Each row is followed by its class.
[ 2.11 -0.37 -0.09 -0.55  0.69 -0.96 -5.53 -5.11 -0.12 -0.42  0.25 -0.31
  0.24  0.53  0.10 -2.21  0.08  0.28  0.07  0.76 -0.14  0.54  0.66  0.02
  0.29 -0.90  0.44 -0.30 -0.03 -0.67  2.39  0.71 -0.14 -0.32 -0.94  2.50
 -0.37 -4.04 -0.58  0.24  1.77 -1.49  0.36  0.28  1.51  0.90 -0.10 -1.30] => (21)
[ 0.58 -0.17  0.41 -0.03  0.43 -0.04  0.21 -1.54 -0.28 -1.93 -0.09  1.05
  0.34 -0.20  0.36  1.06 -0.04 -0.89 -0.09 -0.16  0.02  0.77 -0.05  0.22
 -0.43 -0.02 -0.49 -0.59  0.30 -0.16  0.77  1.05  0.04  1.43 -0.41  0.72
 -0.54 -1.20 -0.47 -0.15  1.93 -1.36 -0.04 -1.99  1.07 -0.09  0.33 -0.83] => (21)
[ 0.17  0.64 -0.25 -0.89 -0.40 -0.52 -1.76 -2.02 -0.33 -1.54 -0.20  1.57
  0.40  0.16  0.61  0.36  0.31  0.05 -0.03  0.56  0.40  0.11  0.21  0.22
  0.36 -0.38 -0.37  1.08  0.29  0.99  0.19  0.04  0.44 -0.35 -0.82  1.14
 -0.24 -1.90 -0.37 -0.32  1.56 -1.10 -0.06 -1.81  0.20  0.51 -0.21 -0.49] => (21)
[-0.49  0.87 -0.19 -0.26 -0.68 -0.61  3.56 -0.79 -1.15 -1.35 -0.22  0.98
  0.18 -0.35  0.46  1.01  0.08 -0.94  0.52  0.15 -1.18  0.85  0.45  0.54
 -0.58  0.16 -0.65  1.92  0.85  1.36 -2.09 -0.21  0.50 -1.24  0.42  0.33
 -0.01  0.84 -0.02 -0.54  1.11 -0.60 -0.76 -1.20 -0.94 -0.84 -0.94  0.46] => (21)
[ 1.05  0.16  0.16  2.20  1.56 -0.42  2.27 -2.70  0.38 -0.87 -0.08 -0.40
 -0.03 -0.28  0.24  0.28 -0.37 -1.55 -0.18 -0.01 -1.49  0.12 -0.13  0.05
 -0.13 -2.77 -0.26 -0.09 -0.22  0.88  1.10  0.68 -0.19  0.48 -0.63  0.55
 -0.84  0.37 -0.05 -0.08  0.32 -0.87 -0.23 -2.76  1.54  0.70  0.10 -1.35] => (21)
[ 0.60  0.50 -0.11  4.54  1.19 -1.62  2.73 -4.37  0.99 -1.05  0.22 -0.08
  0.31 -0.36  0.35 -0.70 -0.45 -1.96 -0.48 -0.02 -1.56  0.32  0.17  0.36
 -0.64  0.73 -0.33  0.83  0.47  1.01  0.68  0.44  0.05  0.09 -0.55  0.02
 -0.07  0.83 -0.37 -0.34  0.52 -0.41  0.05 -1.17  1.13  1.12  0.01 -0.90] => (21)
[ 0.84  1.19 -0.38 -3.65 -0.07 -0.06 -8.26 -2.14  0.25 -0.28  0.87  0.74
  0.21  0.87  0.26  1.55 -0.01  0.22 -1.06  0.64  0.90 -0.07  0.79  0.93
  0.33  0.47  0.34 -0.30 -0.53  0.15 -0.20  0.15  0.39 -0.31 -0.88  2.01
 -0.42 -3.04 -0.24  0.37  0.92 -0.68  0.32 -0.09  0.65  0.72 -0.44 -0.51] => (23)
[ 0.22 -0.42  0.01 -0.01  0.28 -1.07 -0.67 -3.03 -0.13 -0.76 -0.32  0.87
  0.21 -0.01  0.73 -0.28 -0.26 -1.11 -0.53  0.63  0.02  0.26  0.75  0.18
  0.23  0.70 -0.32  1.10  0.07  0.41 -0.87  0.13  0.99 -0.55 -0.17  0.81
 -0.17 -1.64 -0.21 -0.52  0.41 -1.23 -0.03 -1.19  0.88 -0.06 -0.64 -0.21] => (21)
[ 1.55 -1.08  0.27  3.39  3.43 -3.09  0.85 -6.69 -0.77  0.32 -0.56 -0.73
 -0.33  0.46  0.54 -0.14 -2.07 -2.73 -2.27 -0.25 -0.19  0.77  0.96  0.91
  0.94  1.42  0.77 -0.64 -2.39 -2.43 -1.68  1.13 -0.20  0.07 -1.09  0.85
 -0.23  0.41 -0.16 -0.04  2.46 -0.60  0.15  2.62  2.48  0.05  0.21 -1.28] => (27)
[ 1.24  0.80 -0.19  0.24  0.75 -1.29 -2.58 -3.37  0.52  0.04 -0.03 -0.57
  0.48  0.48 -0.21 -2.75  0.55 -0.35 -0.37  0.77 -1.83  0.84  0.99  0.93
  0.20  0.32 -0.11  0.65  0.46  1.33  0.79  0.07  0.28 -1.51 -0.78  1.48
 -0.01 -2.79  0.03  0.63 -0.51 -1.63 -0.06 -0.97  0.51  0.68 -0.44 -0.75] => (21)
[-0.19  0.15  0.39  4.88  1.76 -0.17  8.44 -1.62 -0.93 -0.37 -0.39 -0.80
 -0.55 -1.27  0.46  1.29 -1.19 -2.05 -1.00 -1.52 -2.10 -0.39 -1.08  1.36
 -1.06  0.04 -0.34  0.53 -0.81  0.38 -1.95  0.54 -0.52  0.20  0.97 -0.50
  0.03  5.32  0.13  0.00  0.24  0.16 -0.58 -2.08  0.39 -0.58  0.49 -1.16] => (21)
[ 1.05 -0.57 -0.02  1.86  0.43 -0.10  0.02 -3.52 -0.83 -0.52 -0.11 -0.83
  0.05 -0.15  0.31 -0.39 -0.04 -1.06  0.57  0.31 -0.01  0.57  0.10 -0.39
  0.29  0.33  0.22 -0.49  0.57  0.47  1.93  0.71  0.24  0.45  0.05  1.01
 -0.12 -0.70 -0.13  0.23  0.44 -0.53  0.29 -1.11  1.65  0.09 -0.03 -0.98] => (21)
[-0.17 -0.38 -0.21  1.07  0.28 -1.21  4.16 -0.24  0.24 -1.16 -0.53  0.30
  0.26 -0.64  0.39 -1.21 -0.02 -0.84  0.31  0.25 -1.83  0.37  0.32 -0.03
 -0.94  0.01 -0.90  1.13  0.08  0.64 -0.91  0.32  0.52 -0.98 -0.12  0.26
 -0.02  0.27 -0.18 -0.13 -0.13 -1.28 -0.31 -1.52 -0.32 -0.73  0.01 -0.08] => (21)
